Moves between states:
w880 φ w586
w880 χ w145
w880 ψ w119
w999 φ w6
w999 χ w586
w999 ψ w880
w69 φ w532
w69 χ w436
w69 ψ w271
w641 φ w865
w641 χ w436
w641 ψ w417
w151 φ w938
w151 χ w585
w151 ψ w252
w865 φ w417
w865 χ w69
w865 ψ w324
w617 φ w924
w617 χ w850
w617 ψ w192
w6 φ w880
w6 χ w119
w6 ψ w586
w647 φ w8
w647 χ w245
w647 ψ w20
w119 φ w613
w119 χ w774
w119 ψ w506
w252 φ w585
w252 χ w737
w252 ψ w603
w718 φ w527
w718 χ w380
w718 ψ w768
w924 φ w880
w924 χ w195
w924 ψ w470
w106 φ w252
w106 χ w140
w106 ψ w500
w876 φ w880
w876 χ w621
w876 ψ w504
w367 φ w388
w367 χ w718
w367 ψ w69
w967 φ w309
w967 χ w250
w967 ψ w329
w613 φ w300
w613 χ w145
w613 ψ w250
w939 φ w617
w939 χ w192
w939 ψ w924
w250 φ w999
w250 χ w880
w250 ψ w6
w380 φ w484
w380 χ w938
w380 ψ w177
w417 φ w436
w417 χ w641
w417 ψ w69
w436 φ w69
w436 χ w641
w436 ψ w532
w522 φ w850
w522 χ w21
w522 ψ w774
w8 φ w20
w8 χ w945
w8 ψ w245
w599 φ w234
w599 χ w151
w599 ψ w271
w177 φ w938
w177 χ w140
w177 ψ w507
w140 φ w622
w140 χ w984
w140 ψ w847
w388 φ w901
w388 χ w151
w388 ψ w177
w195 φ w687
w195 χ w372
w195 ψ w37
w470 φ w506
w470 χ w6
w470 ψ w687
w737 φ w140
w737 χ w743
w737 ψ w876
w484 φ w177
w484 χ w718
w484 ψ w938
w957 φ w151
w957 χ w252
w957 ψ w230
w687 φ w37
w687 χ w24
w687 ψ w372
w845 φ w742
w845 χ w617
w845 ψ w999
w372 φ w24
w372 χ w941
w372 ψ w532
w500 φ w876
w500 χ w504
w500 ψ w743
w585 φ w603
w585 χ w500
w585 ψ w448
w566 φ w522
w566 χ w300
w566 ψ w414
w941 φ w586
w941 χ w8
w941 ψ w647
w271 φ w324
w271 χ w151
w271 ψ w448
w743 φ w504
w743 χ w309
w743 ψ w621
w448 φ w106
w448 χ w271
w448 ψ w449
w414 φ w774
w414 χ w369
w414 ψ w21
w192 φ w470
w192 χ w687
w192 ψ w195
w198 φ w647
w198 χ w484
w198 ψ w8
w987 φ w941
w987 χ w647
w987 ψ w198
w527 φ w768
w527 χ w484
w527 ψ w380
w938 φ w507
w938 χ w622
w938 ψ w984
w20 φ w245
w20 χ w641
w20 ψ w945
w850 φ w872
w850 χ w845
w850 ψ w774
w507 φ w140
w507 χ w585
w507 ψ w622
w230 φ w252
w230 χ w603
w230 ψ w585
w504 φ w621
w504 χ w196
w504 ψ w309
w774 φ w21
w774 χ w967
w774 ψ w369
w196 φ w388
w196 χ w367
w196 ψ w566
w901 φ w957
w901 χ w230
w901 ψ w151
w37 φ w687
w37 χ w987
w37 ψ w24
w847 φ w984
w847 χ w234
w847 ψ w599
w532 φ w622
w532 χ w768
w532 ψ w527
w622 φ w847
w622 χ w599
w622 ψ w984
w696 φ w774
w696 χ w924
w696 ψ w613
w586 φ w119
w586 χ w506
w586 ψ w145
w309 φ w196
w309 χ w566
w309 ψ w213
w300 φ w250
w300 χ w522
w300 ψ w999
w329 φ w198
w329 χ w939
w329 ψ w742
w984 φ w69
w984 χ w271
w984 ψ w234
w768 φ w768
w768 χ w177
w768 ψ w484
w907 φ w850
w907 χ w329
w907 ψ w872
w742 φ w939
w742 χ w924
w742 ψ w613
w145 φ w198
w145 χ w850
w145 ψ w924
w449 φ w527
w449 χ w106
w449 ψ w388
w324 φ w448
w324 χ w449
w324 ψ w140
w621 φ w309
w621 χ w500
w621 ψ w369
w506 φ w907
w506 χ w872
w506 ψ w617
w603 φ w737
w603 χ w876
w603 ψ w500
w21 φ w504
w21 χ w696
w21 ψ w898
w898 φ w696
w898 χ w613
w898 ψ w967
w945 φ w641
w945 χ w417
w945 ψ w865
w245 φ w641
w245 χ w865
w245 ψ w641
w872 φ w329
w872 χ w647
w872 ψ w845
w369 φ w898
w369 χ w967
w369 ψ w696
w234 φ w271
w234 χ w448
w234 ψ w507
w213 φ w880
w213 χ w414
w213 ψ w151
w24 φ w987
w24 χ w198
w24 ψ w941

The rows follow the links: the fewer symbols apart two states are, the more alike their rows tend to be.

Each row is also shifted at random along 6 hidden directions that mean nothing.

Some states, each with a row of numbers:
w898
[17,39,-20,8,14,70,11,9,-28,19,-24,-41,-68,32,49,-24,-4,-10,-6,47,-34,4,-104,5,-1,31,-47,4,43,-21,-29,-12,-7,-24,-45,-5,44,-17,-46,-52,3,11,2,1,25,11,-49]
w37
[-19,-41,5,12,-50,29,-16,3,5,25,-40,-9,-4,16,15,46,18,-15,-2,-21,-20,-35,15,-6,-11,28,-21,19,-13,6,110,-10,-36,5,-33,5,9,22,37,49,2,-22,-11,20,-29,0,2]
w999
[-9,16,28,-17,7,-43,0,31,-26,-4,-9,-14,-9,16,-10,-28,-6,-16,13,36,2,17,-56,25,1,-25,-25,-23,-22,-27,-70,66,28,-20,-27,26,1,-7,-15,-39,-9,-43,-24,-33,2,-22,-3]
w743
[10,49,-13,-5,52,30,-26,-8,21,18,15,42,-37,3,14,16,5,33,-68,-23,71,13,58,-76,42,-39,44,-21,17,6,-33,-2,26,8,91,-49,-3,36,16,-27,12,47,30,-14,14,76,31]
w388
[31,22,-9,-14,65,23,-31,21,24,21,21,-8,-4,-3,-14,-5,-20,21,-50,26,36,-19,-14,-17,3,-18,44,-28,11,31,-55,-15,33,-4,50,-38,7,5,-11,-30,7,21,-8,-8,26,24,-16]
w621
[11,85,-4,67,40,88,-6,-6,31,72,15,-47,-130,108,89,23,56,46,-68,31,-39,-32,-116,-24,28,40,-27,-36,27,-82,35,-1,-12,18,-16,-35,71,45,-37,-4,-6,45,27,50,-4,129,-72]
w718
[13,1,26,48,2,-130,-5,3,-5,25,-9,-19,93,51,-9,-26,23,72,-3,-33,-36,-21,4,71,-6,3,-8,-18,-61,-49,16,-6,34,93,5,22,-37,14,20,71,-6,27,24,76,-5,6,-7]
w271
[6,32,-22,24,104,-9,-53,29,-1,-49,-52,17,24,0,-20,14,-62,7,24,19,-7,-21,10,16,-6,8,53,-24,-24,34,2,-2,4,27,14,-26,-15,-4,-25,-50,-18,-73,10,-50,-11,41,11]
w324
[6,20,-9,28,61,4,-9,-6,-4,-64,-10,9,-8,-25,-17,2,-36,-17,37,47,-6,15,-41,21,-7,16,45,-28,24,36,-84,8,-19,-20,-10,-2,17,-48,-36,-55,-2,-40,10,-27,21,-22,-5]
w21
[19,25,-32,-16,43,10,-28,20,-31,-8,-42,17,27,-14,6,-13,-38,11,-13,-6,12,12,43,-18,-11,-13,-21,18,-14,2,30,-18,38,32,4,-12,-31,4,-3,-31,8,-17,9,-36,-3,27,15]
w300
[6,-14,6,-13,-37,2,-7,4,-44,-6,-20,-24,25,3,24,-14,-10,-11,46,3,-31,2,-30,34,-10,32,-67,-7,-34,-39,50,10,-5,0,-61,46,-14,-12,-18,-1,-22,-13,-11,-3,8,-32,-4]
w177
[11,9,10,42,-21,-71,8,-14,-14,-12,5,-28,35,20,-15,-21,7,7,36,11,-45,-23,-69,63,-23,22,-3,-15,-16,-19,-34,6,10,36,-41,39,-2,-35,-26,24,17,0,-20,41,0,-48,-41]
w367
[28,-6,9,14,-7,-27,14,-26,-7,-9,37,-13,30,-4,-8,-12,25,24,-30,13,-19,16,-26,27,-25,-5,-7,-13,-2,-29,-24,3,17,22,-28,33,-3,-34,2,46,6,45,-17,29,2,-30,-38]
w119
[-8,-13,30,-35,-51,2,25,-3,-22,3,13,-18,-15,-1,6,-23,7,-29,17,10,0,15,-35,12,13,-12,-39,-2,-6,-27,-33,47,0,-41,-29,33,1,-8,-9,-8,-20,3,-28,-21,9,-45,-8]
w436
[2,-13,-39,-10,47,52,-16,17,-5,-70,3,40,-10,-68,-33,6,-46,-34,26,53,12,41,-1,-10,-35,-4,33,-6,43,56,-20,-15,-43,-43,0,13,48,-53,7,-63,12,-29,-12,-36,21,-29,17]
w329
[-18,-20,11,3,-44,-35,49,-31,-11,42,11,-3,-8,27,15,-40,22,0,41,-38,-10,14,-7,7,50,35,5,18,44,-7,-38,-27,-34,-7,47,-32,12,19,-8,2,1,66,65,69,41,-28,25]
w6
[-12,-54,21,-31,-82,-20,13,-21,-49,-39,4,-1,28,-44,-10,-16,-7,-57,85,8,6,27,-26,30,3,30,-39,-14,-5,2,-36,36,-35,-53,-42,58,0,-42,-9,-13,3,-5,-16,-1,33,-129,25]
w230
[15,21,-2,-3,63,-5,-31,38,26,27,23,-28,-18,13,8,-1,3,9,-19,38,21,-14,-38,3,-1,14,6,-40,-16,13,-38,10,41,-4,5,-32,-5,18,-27,-23,13,-31,10,8,0,26,-9]
w372
[-17,-20,3,13,-41,36,-3,12,5,8,-29,-18,-30,10,-4,43,21,-35,-22,15,-36,-31,-24,-2,-40,1,-35,31,-16,-2,92,21,-17,-5,-85,27,18,1,21,38,10,-60,-65,-17,-63,-7,-40]
w527
[12,38,-12,43,67,-29,-40,39,25,43,-26,-1,6,66,-5,-9,-16,56,-25,1,-14,-50,-34,16,6,-2,40,-30,-6,-5,15,-26,2,55,67,-26,35,31,7,-15,-11,17,11,39,14,81,-18]
w234
[4,32,11,53,36,-48,7,-10,-27,-67,-28,-27,1,9,-8,-10,-20,-27,54,51,-51,0,-92,60,-22,26,2,-16,-13,-6,-82,44,9,10,-87,26,-4,-56,-61,-24,8,-78,-20,-25,-19,-46,-44]
w847
[-1,-2,32,25,-29,-2,17,-45,8,-21,-6,-15,26,21,3,21,7,17,-3,-37,-37,-29,23,20,7,0,8,14,-32,-31,38,7,2,31,-35,18,-50,1,-8,65,-46,2,-15,-17,-32,15,-30]
w945
[-6,-25,-23,-10,13,14,-3,16,20,-34,10,33,35,-41,-19,17,-23,18,11,-14,15,19,79,1,-27,-15,15,16,4,31,54,-43,-25,-5,27,8,-4,-6,42,1,-14,-7,24,-2,5,23,49]
w20
[-14,19,17,26,34,-43,32,35,39,9,9,-9,2,30,0,-14,24,54,-33,10,4,17,1,25,-13,-38,1,2,5,-10,-55,-14,20,9,24,-1,4,8,30,7,-14,-6,49,34,5,65,18]
w500
[8,5,15,-1,-69,33,37,-77,-2,-11,70,-10,-37,-25,28,17,57,-14,-13,-8,19,27,-10,-28,13,15,-23,-7,24,-31,-36,18,0,-29,-38,21,-6,-22,-18,39,29,64,-9,22,2,-49,-22]
w145
[-19,-14,16,16,-15,-114,-7,31,-47,-5,-42,-13,54,19,-2,-36,-9,-17,84,3,-37,5,-26,70,-7,25,-48,-7,-59,-29,6,38,10,28,-49,32,-22,7,-9,-14,3,-68,19,20,-6,-51,26]
w617
[-21,15,-12,51,55,-20,-28,33,-17,56,-43,-21,-53,89,41,-18,1,-8,53,23,-77,-25,-96,31,31,82,-10,-24,10,-33,62,-4,-59,25,-6,-48,69,48,-36,-42,-8,-26,55,59,4,45,-11]
w957
[16,-33,-10,-18,3,28,-29,5,13,21,21,-22,13,-16,18,8,-8,-7,37,3,24,-21,-6,6,15,65,7,-34,3,35,5,-42,-18,-23,26,-29,-2,12,-18,-12,5,21,39,43,49,-26,25]

Start here and follow the symbols in turn, left to right. Where do you end up?
Answer with the state's name.
[-19,-51,13,-22,-28,18,-7,-12,-19,13,-22,25,-25,-16,-3,-1,-5,-45,31,-7,34,16,2,-28,44,22,21,-12,41,38,-40,9,-59,-50,51,-27,39,3,15,-30,4,26,19,10,47,-59,43]
χ χ φ ψ φ χ ψ: w145
[-19,-55,-9,20,-56,4,-23,7,-9,9,-61,9,28,0,15,30,-4,-15,66,-33,5,-28,23,11,8,63,-4,0,10,43,58,-49,-67,-5,23,-1,17,9,41,6,16,-3,45,62,37,-39,56]
χ χ φ φ ψ ψ φ ψ: w448
[-23,-5,4,-22,-1,-78,11,18,-31,-16,-3,11,7,-18,-39,-37,-12,-47,49,12,-15,27,-11,16,0,-16,-7,13,-15,-1,-28,54,12,-5,-27,11,-5,-6,-18,-28,20,-59,-25,-33,-26,-54,9]
ψ χ φ χ ψ φ φ: w641
[-20,-70,6,-23,-50,13,1,-29,-26,5,-16,27,0,-28,-10,10,4,-50,30,-21,13,19,33,-26,28,29,13,9,30,37,17,-1,-55,-32,20,-19,15,2,24,8,11,23,11,12,17,-75,40]
φ χ ψ φ χ ψ χ: w967
[-17,-41,-17,-11,-71,38,24,-5,32,-10,19,9,20,-29,-5,32,4,-2,24,-35,-3,-16,63,0,-32,2,-12,43,1,25,96,-50,-39,-16,-4,30,-2,0,42,36,-9,6,1,18,-7,6,22]
χ χ φ φ φ χ: w768
[13,-11,53,25,-17,-70,40,-57,-3,-38,18,-22,51,-4,3,-9,27,18,12,-12,-9,21,4,40,12,12,10,-17,-27,-20,-97,25,29,16,-35,16,-65,-29,-23,56,-21,14,27,16,2,-55,-6]
ψ ψ χ χ φ ψ ψ: w743
[-23,12,-27,38,12,-20,-33,60,23,31,-51,-4,9,49,4,21,-14,18,30,-19,-34,-62,0,26,-26,21,-8,17,-30,8,117,-40,-16,39,5,-6,17,41,20,-3,5,-62,10,32,-28,73,11]
φ φ χ φ χ φ φ χ: w768
[15,45,30,30,-27,41,34,-45,13,54,38,-41,-61,64,72,9,76,49,-83,-8,-25,2,-47,-19,19,3,-49,-9,1,-92,13,11,23,23,-37,0,2,25,-13,61,-15,76,13,40,-15,67,-55]
φ ψ φ χ χ φ χ ψ: w329
[-16,-49,-26,-13,-25,21,-35,7,-36,-38,-56,33,-2,-60,-25,24,-32,-80,63,20,19,9,2,-16,-13,35,10,1,29,76,2,-2,-54,-43,-16,2,37,-37,18,-46,50,-51,-19,-16,11,-97,38]
φ ψ ψ χ φ χ χ: w436
[-24,25,-35,12,31,-31,-8,67,23,-15,-24,9,1,-3,-25,8,-21,-6,16,19,-17,-18,5,15,-53,-27,-6,30,-21,25,42,-3,19,13,-25,17,8,0,13,-25,26,-100,-23,-20,-47,44,3]
ψ φ ψ χ φ φ ψ: w527
[22,12,-16,-17,-10,-31,-5,-31,-38,-53,27,19,45,-66,-20,0,4,-11,-20,7,12,46,39,-12,-41,-32,-29,12,-33,-18,-4,33,63,27,-68,43,-56,-44,-2,25,44,-14,-48,-39,-39,-52,-13]
ψ χ φ φ φ: w6
[0,-54,62,-25,-126,33,41,-46,-4,53,24,-40,26,47,56,11,48,39,-4,-74,-11,-19,32,17,43,28,-63,1,-30,-79,86,-15,-30,-5,-3,30,-37,42,26,93,-81,103,24,50,26,0,8]
χ φ φ χ χ: w967
[8,33,-32,37,30,113,-40,-6,29,18,-20,-11,-70,50,27,38,-38,1,30,0,-22,-86,-67,-13,30,60,62,-29,45,29,47,-49,-71,-13,51,-43,67,14,-44,-51,-27,21,0,7,35,66,-36]
ψ χ ψ χ ψ: w252
[-15,-10,-13,-38,-4,-7,19,-7,-12,22,8,23,-12,-10,-11,-39,-19,-20,21,-29,14,16,30,-29,39,-11,20,29,32,19,-13,-14,-9,-14,62,-37,3,17,-10,-36,0,30,18,-10,18,-7,30]
ψ χ χ ψ χ ψ: w506
[6,44,-30,27,68,3,-36,3,-11,-63,-28,23,-17,-18,-24,6,-59,-30,49,40,9,-14,-48,-1,-2,16,65,-31,22,49,-78,12,-8,-10,16,-11,22,-38,-48,-85,23,-52,-17,-46,15,-13,-6]
φ ψ φ χ ψ ψ χ: w484
[25,1,7,10,47,-21,-32,18,13,19,-1,-32,26,16,17,0,-8,22,13,14,6,-25,-24,28,8,40,11,-41,-21,14,-27,-13,22,10,11,-31,-20,13,-29,-9,-5,-9,34,30,25,6,4]
ψ ψ χ φ χ ψ: w924
[-20,13,15,4,30,-24,-31,54,-2,30,-37,-9,-20,50,11,-11,-18,8,29,11,6,-17,-43,20,30,11,-2,-40,-12,-11,-18,20,-15,-7,39,-11,30,33,1,-53,-22,-27,28,6,30,36,26]
χ ψ χ φ φ φ: w198
